Below are the code and all the weights of a small trained network. Each question names an input and a class and asks about switching units off, where a switched-off unit gives its printed mean instead of its output.

import numpy as np


def w(rows, s, z=0):
    codes = np.array(rows[::2]) - 128.0
    scale = np.full(codes.shape[1], s)
    scale[-1] = z or s
    return codes * scale


def norm(h):
    return h / np.sqrt((h * h).mean(-1, keepdims=True) + 1e-5)


def f(y):
    return np.maximum(y, 0)


def log_softmax(a):
    a = a - a.max(-1, keepdims=True)
    return a - np.log(np.exp(a).sum(-1, keepdims=True))


def net(x, mask):
    res = np.array(x, float).reshape(1, 8) / 4 @ E
    u = 0
    for l in range(3):
        y = f(norm(res) @ A[l][:, :-1].T + A[l][:, -1])
        res = res + np.where(mask[u : u + 4], y, B[l][:, -1]) @ B[l][:, :-1]
        u += 4
    return log_softmax(norm(res)[-1] @ U[:, :-1].T + U[:, -1])


A, B = {}, {}
E = w([
[67,92,29,80,88,182],'x0',
[69,63,203,168,159,85],'x1',
[175,142,135,140,131,125],'x2',
[162,92,191,147,138,175],'x3',
[133,88,155,58,203,64],'x4',
[114,164,17,105,88,35],'x5',
[118,120,185,137,253,149],'x6',
[158,72,109,193,146,154],'x7',
],0.008)
A[0] = w([
[133,114,144,168,119,246,32],'L0N0',
[79,67,113,90,159,180,39],'L0N1',
[98,140,145,149,181,92,5],'L0N2',
[91,156,66,68,171,147,80],'L0N3',
],0.011,0.0032)
B[0] = w([
[155,128,187,52,195,196,253],'L0N0',
[244,2,205,119,55,62,213],'L0N1',
[44,142,112,117,175,180,188],'L0N2',
[170,173,96,174,105,53,250],'L0N3',
],0.0089,0.0039)
A[1] = w([
[106,1,95,93,129,140,70],'L1N0',
[159,92,119,102,186,114,146],'L1N1',
[103,102,189,175,123,135,2],'L1N2',
[155,93,117,153,91,252,80],'L1N3',
],0.0093,0.004)
B[1] = w([
[217,114,227,109,125,104,225],'L1N0',
[191,7,168,102,83,151,254],'L1N1',
[80,145,2,216,131,146,177],'L1N2',
[76,233,102,118,198,184,250],'L1N3',
],0.0081,0.0033)
A[2] = w([
[77,170,132,26,189,38,165],'L2N0',
[101,61,188,107,181,200,254],'L2N1',
[50,126,197,216,73,146,92],'L2N2',
[137,171,216,254,76,103,229],'L2N3',
],0.0069,0.0035)
B[2] = w([
[130,148,165,223,117,211,191],'L2N0',
[100,181,180,105,106,209,255],'L2N1',
[96,92,76,39,121,116,154],'L2N2',
[116,39,106,2,127,151,200],'L2N3',
],0.0092,0.0068)
U = w([
[125,46,122,82,104,76,171],'0',
[157,120,250,108,190,189,215],'1',
[33,155,126,150,162,181,54],'2',
[148,159,81,190,189,61,2],'3',
[131,205,52,121,41,115,139],'4',
],0.016,0.0046)

Each question gives the input, the list of numbers given to net, and the class t.
The units are the neurons (one row each of A and B). Each row of codes is followed by its name. A weight is (code - 128) times the scale printed after its matrix; where a second scale follows, it is the last column's (A, B and U).
mask holds one flag per neuron, layer by layer. A switched-off neuron (its flag False) gives its mean, the last column of its row in B, instead of its output. The means were averaged over made-up inputs and are rounded, as every weight is.
A unit's drop is (log p(t) with every unit on - log p(t) with that unit switched off) / (log p(t) with every unit on - log p(t) with every unit switched off).
The circuit of an input: a set's keep is (log p(t) with only the set's units on - log p(t) with every unit switched off) / (log p(t) with every unit on - log p(t) with every unit switched off). Starting from all 12 units, units are removed one at a time, each time the one whose removal leaves the highest keep (on an exact tie, the one counted first), for as long as the keep stays at least 0.8.
circuit, biggest first: the units of the circuit, biggest drop first
top k neurons: the k neurons with the biggest drops, biggest first
k most important neurons of layer l: the k neurons of layer l with the biggest drops, biggest first
input [-4,4,-2,2,3,0,-7,-5], class 0: top neuron : (L0N0)
input [2,-6,5,5,3,-3,-6,-4], class 4: 3 most important neurons of layer 0 : (L0N0 L0N2 L0N1)
input [8,-4,7,-5,2,4,3,8], class 3: circuit, biggest first : (L2N1 L0N3)
input [7,1,-3,1,8,7,-1,-7], class 4: circuit, biggest first : (L0N3 L2N0)
input [5,-8,-4,6,-6,-2,-6,5], class 2: circuit, biggest first : (L1N3 L0N0)
input [-2,-2,-1,-7,7,8,3,-4], class 3: circuit, biggest first : (L2N1 L2N0)
input [4,5,8,-4,4,8,6,-6], class 3: circuit, biggest first : (L0N3 L2N1 L2N0)
input [-7,1,6,-4,1,-3,-7,-6], class 0: circuit, biggest first : (L2N3 L2N1)
input [2,5,-1,-3,2,-5,-2,-7], class 0: circuit, biggest first : (L0N0 L2N2)
input [2,2,-8,-8,1,-2,2,1], class 0: top 2 neurons : (L0N1 L0N3)
input [-1,-5,6,-8,-1,6,4,4], class 3: 2 most important neurons of layer 2 : (L2N1 L2N3)
input [2,-2,-4,-3,5,3,6,-7], class 3: circuit, biggest first : (L0N3 L2N1 L0N0 L2N0)
input [0,2,-8,3,-4,6,-2,5], class 0: 2 most important neurons of layer 2 : (L2N3 L2N1)
input [3,3,3,-2,-8,-5,-6,2], class 2: circuit, biggest first : (L1N3)
input [-5,-4,-5,-4,6,6,8,6], class 3: top 2 neurons : (L0N0 L0N3)
input [3,8,8,4,0,-4,-8,-6], class 0: 3 most important neurons of layer 2 : (L2N2 L2N3 L2N0)
input [5,0,-5,5,4,3,4,2], class 0: top 3 neurons : (L0N1 L0N3 L0N0)
input [-7,8,-7,-6,2,-1,3,-5], class 2: 2 most important neurons of layer 1 : (L1N0 L1N2)
input [2,-5,-7,8,-7,3,-2,-1], class 2: top 3 neurons : (L1N3 L0N0 L0N3)
input [-4,5,-8,-3,5,4,-1,5], class 1: circuit, biggest first : (L2N0)
input [-7,1,-6,5,-8,7,-5,-5], class 0: 2 most important neurons of layer 1 : (L1N3 L1N2)
input [-1,8,-2,0,-7,2,3,8], class 2: 3 most important neurons of layer 1 : (L1N2 L1N3 L1N1)
input [3,-1,-2,2,8,2,-6,-3], class 4: 2 most important neurons of layer 2 : (L2N3 L2N0)
